B, the same points and some others measured another way; then each row and its match in B:
B:
0: -241,-104,65,-52,-304,98,405,-73,69,38,-118,174,367,-290,-288,-305,29,-372,289,-361,-2,-94,-374,-91,-39,125,21,7,-61,92,-136,40
1: -446,-62,122,45,258,134,-376,-72,121,-49,-36,-104,-25,76,13,5,104,-182,-155,190,292,-65,62,-243,223,-370,-164,-222,383,29,59,-261
2: -372,-125,128,47,-8,130,-152,28,239,166,-137,-217,75,-103,-135,-219,270,-350,48,78,243,-179,-146,-237,337,-163,-122,-272,222,161,7,-180
3: 13,-105,39,99,-137,48,147,-281,63,183,-200,-166,164,124,-252,-41,-211,-199,126,-53,-3,-3,227,92,113,21,20,13,78,-147,72,-284
4: -123,-15,114,45,238,72,-308,-100,-29,102,-202,-236,-41,494,-135,101,-58,-36,-213,394,241,11,328,-40,125,-214,-245,-297,162,-1,115,-398
5: 38,-151,147,-87,-480,91,543,14,61,111,65,253,-69,-447,-429,67,189,-788,282,-313,147,-28,-558,-99,32,154,164,-111,-66,-206,-228,-172
6: 63,225,-188,156,-37,4,-65,-91,-214,-536,40,622,137,-251,297,137,-183,-137,-252,382,230,-8,116,111,-447,-275,-2,419,54,-301,66,169
7: -636,-248,194,-89,17,168,232,-153,294,326,-345,-77,275,-59,-449,-110,44,-517,129,-45,247,211,-221,-53,148,-65,-196,-253,-75,-9,-45,-1
8: 564,159,194,70,166,-17,-314,-9,-367,-264,-143,-49,-140,690,229,-106,-275,295,-131,270,17,-444,394,-179,-101,-223,-93,50,-1,115,296,-497
9: -324,-194,141,116,-228,140,361,-125,296,306,-192,-198,166,-261,-494,100,64,-564,203,-199,187,242,-135,24,250,99,15,-233,87,-135,-154,-194
10: 68,-195,179,-152,-300,35,375,-16,-103,112,-10,211,11,59,-361,-25,-33,-309,219,-179,52,43,-257,-33,-94,160,34,-119,-140,-56,-92,-216
11: -157,23,-17,-72,313,12,-384,-203,-207,-238,-158,281,148,455,238,-168,-290,204,-249,468,139,-116,331,-15,-263,-382,-241,179,32,-19,289,-22
12: 452,-23,181,-20,-232,-22,265,103,-324,-218,83,452,-225,125,-99,315,-157,-178,-8,136,186,133,-53,41,-348,41,74,55,-194,-248,-16,-244
13: -142,-335,369,-132,-253,101,298,244,98,202,111,193,-368,-192,-438,344,311,-670,121,16,431,323,-494,-160,103,38,22,-423,-50,-173,-193,-274
14: -142,82,-70,289,-6,51,-154,19,-4,-424,115,381,20,-384,250,289,-28,-158,-224,339,364,201,136,36,-173,-293,38,222,279,-271,12,54
15: -110,-179,60,-184,-535,84,760,-99,-27,144,121,395,68,-403,-669,222,71,-774,290,-449,79,259,-577,71,-149,315,141,-169,-97,-309,-390,-135
16: -358,-87,-90,116,-35,86,83,-400,201,178,-293,-126,397,-40,-220,-137,-210,-258,61,19,42,61,234,149,100,-81,-70,87,131,-161,74,-47
17: 195,73,99,187,20,9,-151,145,-222,-346,112,265,-193,109,121,399,-75,32,-237,381,328,199,210,5,-211,-167,-23,-16,138,-167,16,-246
18: -365,-226,312,-149,123,122,56,14,68,171,-203,50,-42,229,-316,82,33,-340,-11,156,331,213,-159,-129,31,-144,-216,-328,-101,-14,8,-177
19: 42,-194,207,-139,-136,84,38,-152,29,393,-33,-406,-154,346,-470,-105,108,-359,197,-241,-25,-289,-81,-219,412,67,-13,-459,227,60,-47,-695
20: 572,260,167,-20,222,-9,-290,-68,-477,-475,-123,194,-87,646,347,-202,-350,261,-151,186,-39,-611,267,-258,-274,-324,-92,222,-63,101,316,-393
21: 80,-101,254,-130,-176,88,400,-139,-64,237,-272,-152,177,314,-488,-208,-130,-275,286,-367,-88,-170,-164,-112,56,182,-54,-226,-181,117,-52,-372
22: -379,-48,171,-118,366,129,-324,-272,16,67,-290,-274,215,538,-67,-395,-143,36,-18,-30,1,-364,150,-294,197,-312,-265,-189,196,254,193,-340
23: -53,81,-58,99,-146,57,20,-72,-67,-252,22,201,228,-203,60,-183,-22,-129,46,-96,33,-229,-69,-102,-80,-85,34,141,185,35,-29,-60
24: -498,-178,103,-186,142,143,-86,-393,194,445,-389,-477,358,421,-394,-554,-42,-222,178,-202,-98,-375,20,-198,388,-98,-244,-310,148,254,104,-333
25: -303,87,12,60,508,69,-641,-261,-44,-46,-391,-340,340,728,199,-442,-247,416,-235,388,34,-362,570,-144,110,-404,-379,-59,232,324,352,-236
26: -170,21,132,-101,384,54,-273,-242,-218,-213,-253,119,228,629,126,-250,-394,284,-131,157,16,-178,301,-135,-207,-328,-251,90,1,123,268,-161
27: 43,-24,59,-157,-18,22,-151,-100,-192,-10,-101,-30,201,422,-15,-540,-63,140,112,-81,-140,-526,0,-227,18,-47,-119,-60,66,333,125,-274
28: -485,-304,123,-131,-312,122,473,-72,168,211,42,214,141,-366,-531,77,129,-602,252,-331,174,322,-463,-24,40,144,37,-228,48,-140,-273,-54
29: 545,180,75,288,-222,-9,12,257,-222,-481,157,441,-311,-271,247,420,27,-244,-182,395,373,12,32,-8,-259,-155,143,198,20,-298,14,-156
30: -119,-193,-41,53,-490,35,500,-76,70,30,112,377,148,-521,-315,153,0,-481,215,-181,129,320,-249,168,-127,189,184,100,24,-306,-202,43
31: 17,256,-123,233,358,-16,-582,-78,-257,-573,-198,286,302,344,623,-232,-350,535,-372,642,151,-225,586,6,-363,-465,-222,428,101,108,379,126
32: 234,69,42,196,-292,41,115,105,-79,-324,194,307,-120,-417,75,176,86,-341,26,-21,203,-86,-151,-104,-71,-73,190,127,185,-186,-88,-171
33: 57,98,-74,133,-261,59,383,-255,-67,-192,-73,259,293,-273,-156,40,-242,-332,114,-238,-19,-10,-21,103,-198,40,120,254,30,-251,-88,-55
34: -601,-209,152,160,-6,192,57,-152,414,251,-105,-308,65,-312,-372,175,164,-582,73,-127,303,240,-79,-111,431,-137,-21,-323,383,-150,-127,-266
35: 493,206,57,-33,16,-36,-176,-15,-490,-462,15,279,69,473,286,-316,-267,352,-37,21,-136,-559,151,-205,-315,-131,-28,217,-2,208,183,-290
36: -432,-197,81,118,-44,136,226,-335,327,337,-328,-241,251,-94,-420,71,-128,-486,111,-40,170,269,121,120,231,-48,-61,-104,89,-240,4,-147
37: 92,260,-90,275,364,-14,-600,-54,-229,-527,-223,215,202,361,604,-132,-324,469,-408,735,215,-194,635,23,-307,-482,-222,385,91,48,400,61
38: 52,-193,369,-94,-307,117,479,104,38,183,-35,12,-146,-101,-503,108,150,-611,285,-356,165,25,-473,-212,128,154,69,-336,-101,-38,-199,-379
39: -393,-93,5,84,49,104,-168,-166,211,314,-300,-425,293,196,-263,-246,66,-135,4,144,116,-83,189,-25,318,-61,-218,-294,215,168,41,-225
40: -295,-151,151,-92,-108,91,90,135,9,-51,70,306,-33,-178,-177,68,196,-369,10,68,313,135,-348,-144,-62,-75,-71,-197,43,-17,-130,-51
41: 435,-89,228,-67,-400,-18,319,344,-285,-313,262,702,-346,-240,-2,256,106,-351,69,104,297,74,-425,-102,-364,42,160,75,-222,-196,-92,-88
42: -475,-147,231,-42,402,131,-381,-138,163,214,-392,-319,106,497,-90,-210,-39,-55,-121,343,257,-74,222,-187,248,-355,-346,-286,93,167,239,-237
43: 48,186,256,296,334,130,-308,-33,-27,-350,-166,-169,-90,194,200,178,-155,-38,-198,135,257,-159,297,-270,107,-422,-75,-22,269,-21,156,-413
44: 157,33,72,-49,219,-32,-426,-18,-295,-183,-202,88,128,684,279,-394,-230,459,-148,438,31,-352,364,-109,-189,-240,-241,91,-58,277,341,-157
45: 621,94,294,25,-81,2,37,202,-355,-332,65,322,-413,235,75,290,-72,-174,-95,220,245,-151,-40,-172,-231,-137,48,-1,-133,-154,73,-409
46: -249,129,113,245,122,154,-119,22,127,-175,-170,-93,105,-158,-11,99,84,-302,-133,132,323,-31,18,-167,119,-258,-117,-129,221,5,-29,-153
47: 115,182,70,70,191,76,-213,-261,-100,-47,-407,-324,305,520,40,-465,-249,104,-1,11,-119,-598,311,-182,102,-195,-185,29,54,252,245,-339
48: 605,57,118,-164,-112,-61,-35,-14,-496,-288,82,360,-147,491,128,-186,-232,148,26,51,-97,-459,39,-153,-307,-57,29,153,-109,39,168,-369
49: -201,-10,-6,-105,205,56,-124,-406,-110,76,-305,-106,340,564,-151,-293,-346,89,-30,45,-93,-194,314,4,-42,-147,-223,-11,56,59,173,-241
50: 206,143,229,88,323,33,-423,151,-263,-512,-76,333,-207,322,450,63,-136,125,-309,533,346,-200,191,-242,-253,-490,-152,150,-18,2,291,-145
51: -241,-122,330,-57,94,142,135,-11,103,153,-355,-83,84,194,-290,-72,-13,-358,66,36,249,20,-145,-170,78,-121,-195,-244,-173,70,48,-170
52: 112,157,16,106,30,37,-197,-43,-221,-488,86,259,114,5,318,-210,-132,123,-35,-61,-1,-394,57,-241,-149,-248,41,244,245,97,99,-162
53: -191,130,7,365,158,104,-249,-50,135,-352,-113,132,49,-313,281,212,-54,-245,-249,397,403,71,237,-36,-7,-437,-34,212,257,-241,132,16
54: 97,-173,122,-88,-383,61,520,-221,-3,288,-74,-48,67,15,-575,31,-91,-498,306,-391,-63,12,-180,40,82,255,107,-163,-39,-176,-154,-388
55: -148,-46,126,289,-230,94,284,222,120,-178,32,311,-45,-548,-154,526,125,-478,-65,195,505,550,-155,91,-122,-19,57,-57,31,-299,-204,44
56: 130,-47,33,28,-249,46,198,-207,-63,53,23,-63,73,38,-268,-42,-101,-233,180,-297,-86,-167,6,-44,95,93,111,-52,195,-82,-71,-412
57: 353,52,53,97,-263,14,291,-94,-161,-119,-41,212,-19,-28,-153,181,-178,-300,49,0,82,-8,36,84,-172,47,101,119,-69,-267,-18,-239
58: -211,-6,199,342,26,174,88,-111,340,80,-309,-317,69,-259,-183,200,0,-533,15,26,322,106,105,-71,313,-199,-10,-94,170,-189,19,-233
59: 377,205,-63,217,101,-55,-538,133,-309,-633,134,468,-160,62,677,-5,-98,251,-336,660,265,-305,331,-95,-302,-444,-7,404,172,-74,305,-33
60: -148,-217,340,-154,-198,145,305,28,84,223,-17,-111,-84,-24,-480,-64,194,-538,288,-434,97,-121,-467,-320,256,80,18,-410,66,90,-178,-433
61: 197,-7,143,165,-273,53,438,29,-85,-260,89,485,-175,-379,-169,598,-125,-533,-15,37,339,417,-126,118,-284,-17,172,132,-71,-520,-139,-112
62: -127,-357,347,-129,-344,101,422,156,71,244,198,99,-304,-177,-577,364,249,-614,231,-273,281,351,-478,-143,154,179,104,-474,71,-163,-296,-415
63: 114,147,70,131,169,39,-195,-44,-164,-389,-124,316,-24,111,267,110,-207,-66,-241,414,274,-79,213,-46,-251,-368,-92,235,-5,-177,204,-61
64: -330,-291,-35,-229,-244,61,239,-419,85,387,-65,-98,306,100,-476,-384,-89,-297,326,-409,-205,-160,-118,-12,186,142,10,-117,164,-1,-51,-263
65: 119,-165,183,-35,-438,70,575,-12,24,256,-58,35,-33,-130,-586,192,54,-600,255,-247,117,168,-300,46,42,278,89,-245,-131,-191,-222,-308
66: -237,149,-91,273,183,85,-269,-177,58,-345,-126,179,171,-184,264,93,-148,-145,-258,374,290,9,289,15,-90,-415,-78,260,252,-219,145,46
67: -207,-60,-1,-259,234,24,-340,-254,-152,53,-264,62,247,602,49,-557,-165,124,-71,287,-25,-437,146,-127,-74,-264,-300,9,-35,218,289,-100
68: 270,-95,242,83,-436,65,470,184,-70,-132,269,331,-352,-424,-308,527,142,-630,135,-206,291,246,-389,-79,-57,120,251,-137,55,-350,-275,-346
69: -8,192,-65,131,218,-1,-499,91,-260,-634,34,493,117,69,599,-176,-113,313,-309,517,232,-242,213,-137,-355,-445,-134,346,140,99,243,134
70: 333,294,-34,56,207,-33,-294,-61,-487,-708,-37,579,119,340,524,-125,-400,360,-271,367,57,-327,299,-71,-559,-369,-97,472,-51,-11,278,4
71: -51,8,195,9,395,56,-574,-45,-139,-40,-191,-310,-21,761,118,-210,-107,338,-191,328,110,-308,406,-257,154,-320,-281,-250,231,295,262,-477

45,268,106,324,-317,97,416,165,-282,-146,171,-72,424,51,-134,-27,262,382,-471,233,183,-54,-17,-324,10,-230	28
30,-51,476,-159,-116,99,-41,114,191,-433,203,97,468,-292,-96,110,291,119,67,106,33,-170,205,5,104,-270	63
136,240,319,186,-313,155,356,219,-19,-462,289,44,592,-171,-206,2,388,416,-250,294,158,-2,95,-179,173,-173	67
-10,65,-234,240,-23,100,-41,280,-551,84,-85,-73,-218,20,53,-31,141,15,2,-41,-288,227,44,-6,15,-9	61
-178,90,-198,269,98,-136,-1,126,-568,467,-176,10,-481,192,208,-265,156,-338,-179,62,-254,-1,-3,-101,-175,-89	45
9,-50,-427,210,105,-25,-45,300,-498,283,-290,-148,-492,97,45,-92,29,-106,75,-38,-390,225,43,197,42,193	42
128,-305,245,-174,71,82,-73,162,597,-378,33,-25,327,-229,-149,21,244,99,121,93,-6,-421,209,70,205,-123	3
-126,-146,-594,299,182,-105,-32,304,-518,648,-252,-111,-646,179,65,-238,68,-298,-59,-6,-430,13,2,124,20,295	47
197,264,-352,426,50,215,326,306,-431,1,-54,-281,-110,253,-83,-162,294,248,-504,259,37,-89,10,-183,48,-169	7
-264,-199,-12,13,203,-100,-294,158,-210,258,-60,72,-302,-23,237,-44,166,-359,229,-43,-334,-138,117,48,-109,-74	15
-76,37,541,-93,-183,-40,63,1,102,-212,196,177,423,-211,-37,-34,294,-27,-118,165,88,-229,142,-134,-9,-330	5
101,-123,693,-371,55,108,-95,16,293,-614,177,84,522,-167,-107,326,180,309,-127,19,384,-476,244,140,-114,-488	10
161,-27,-301,227,134,110,23,305,-347,18,-164,-68,-325,135,-46,-81,116,158,-199,-60,-95,4,38,104,3,67	44
69,-197,501,-235,70,112,-96,100,457,-550,153,28,480,-189,-68,210,251,234,48,73,193,-460,223,35,15,-359	14
-94,-355,218,-276,-73,-45,-358,126,-81,-93,-73,123,53,-284,-18,258,-84,-24,376,-317,-253,87,160,306,5,43	52
209,-120,53,-28,172,332,-154,332,44,-455,133,-20,123,-150,-120,112,319,254,7,-8,-15,-197,213,117,151,-151	46
65,-420,249,-304,255,5,-145,193,497,-285,42,3,192,-151,-149,210,148,138,120,38,92,-531,250,372,84,-8	29
-100,-174,225,-206,110,-124,-114,53,-45,30,-101,-37,-6,-22,30,147,28,-86,32,15,-18,-249,158,225,-120,-172	50
-108,34,-289,287,-177,-110,178,246,-496,371,-106,-82,-157,31,-40,-111,70,-46,-68,79,-305,222,-13,21,77,220	18
-217,-100,346,-182,-249,-185,-165,5,-421,165,0,248,49,-228,6,110,-45,-176,94,-195,-184,178,96,175,-110,-26	38
-96,-304,314,-238,-40,-6,-122,146,195,-173,154,40,378,-249,-123,264,117,105,152,-9,-15,-282,196,191,72,-56	33
-55,-393,480,-354,242,-49,-332,17,584,-277,4,135,149,-206,75,47,209,-185,230,-18,-4,-568,246,104,-39,-305	71
-25,227,-226,324,8,-30,269,134,-576,347,-135,-183,-239,291,31,-191,157,-42,-510,203,-1,-108,-23,-163,-135,-197	58
-114,-153,567,-204,-282,-88,16,54,176,-253,234,217,570,-331,-142,184,145,138,73,25,63,-140,152,69,51,-88	40
128,-49,340,-50,134,68,94,71,400,-324,75,6,259,-14,-64,-104,352,88,-282,238,241,-580,161,-114,0,-385	2
-107,-345,29,-108,193,-130,-251,92,137,139,-201,18,-220,-24,109,-41,43,-240,169,-104,-205,-288,118,117,-68,-52	30
-259,-208,662,-418,-312,-264,-94,-81,-49,51,147,264,432,-365,-121,241,-30,-133,103,-63,-10,-84,177,262,-54,-74	51
257,217,-197,444,63,242,182,283,-115,-233,-58,-63,-130,122,16,-366,424,150,-319,180,-52,-67,18,-336,91,-213	59
-81,138,-92,356,1,4,129,116,-375,249,-10,34,-174,192,117,-297,276,-105,-434,101,-24,-206,-35,-362,-151,-252	35
168,-123,-102,12,157,151,31,286,44,-274,-100,-280,74,44,-107,192,115,314,-11,85,13,-196,145,179,82,-88	34
-332,-228,259,-128,-163,-355,-17,-56,-5,410,-59,105,87,-113,39,-42,-2,-340,43,34,-164,-211,66,26,-86,-22	60
-307,-105,327,-176,-116,-292,-92,-12,-385,246,-55,120,13,-61,94,202,-86,-153,78,-75,-90,18,88,217,-235,-72	16
-417,-383,288,-274,-93,-322,-366,10,-150,362,-45,247,-65,-272,133,121,-73,-432,433,-221,-389,13,131,244,-99,96	70
-114,234,-168,441,-186,-50,399,126,-367,313,-6,-191,75,218,21,-228,238,21,-469,310,-13,-147,-70,-422,-51,-207	26
-42,-262,121,-192,-75,-32,-51,232,-47,-90,46,-39,234,-210,-190,321,0,185,187,-32,-100,-25,175,391,121,163	20
238,258,21,360,-191,278,419,300,-127,-387,235,-87,429,24,-233,-56,400,537,-500,276,232,-124,37,-270,149,-182	12
-157,-169,-425,297,104,-194,59,197,-197,574,-252,-103,-441,181,91,-293,83,-282,-84,69,-326,-152,-28,-55,-9,184	32
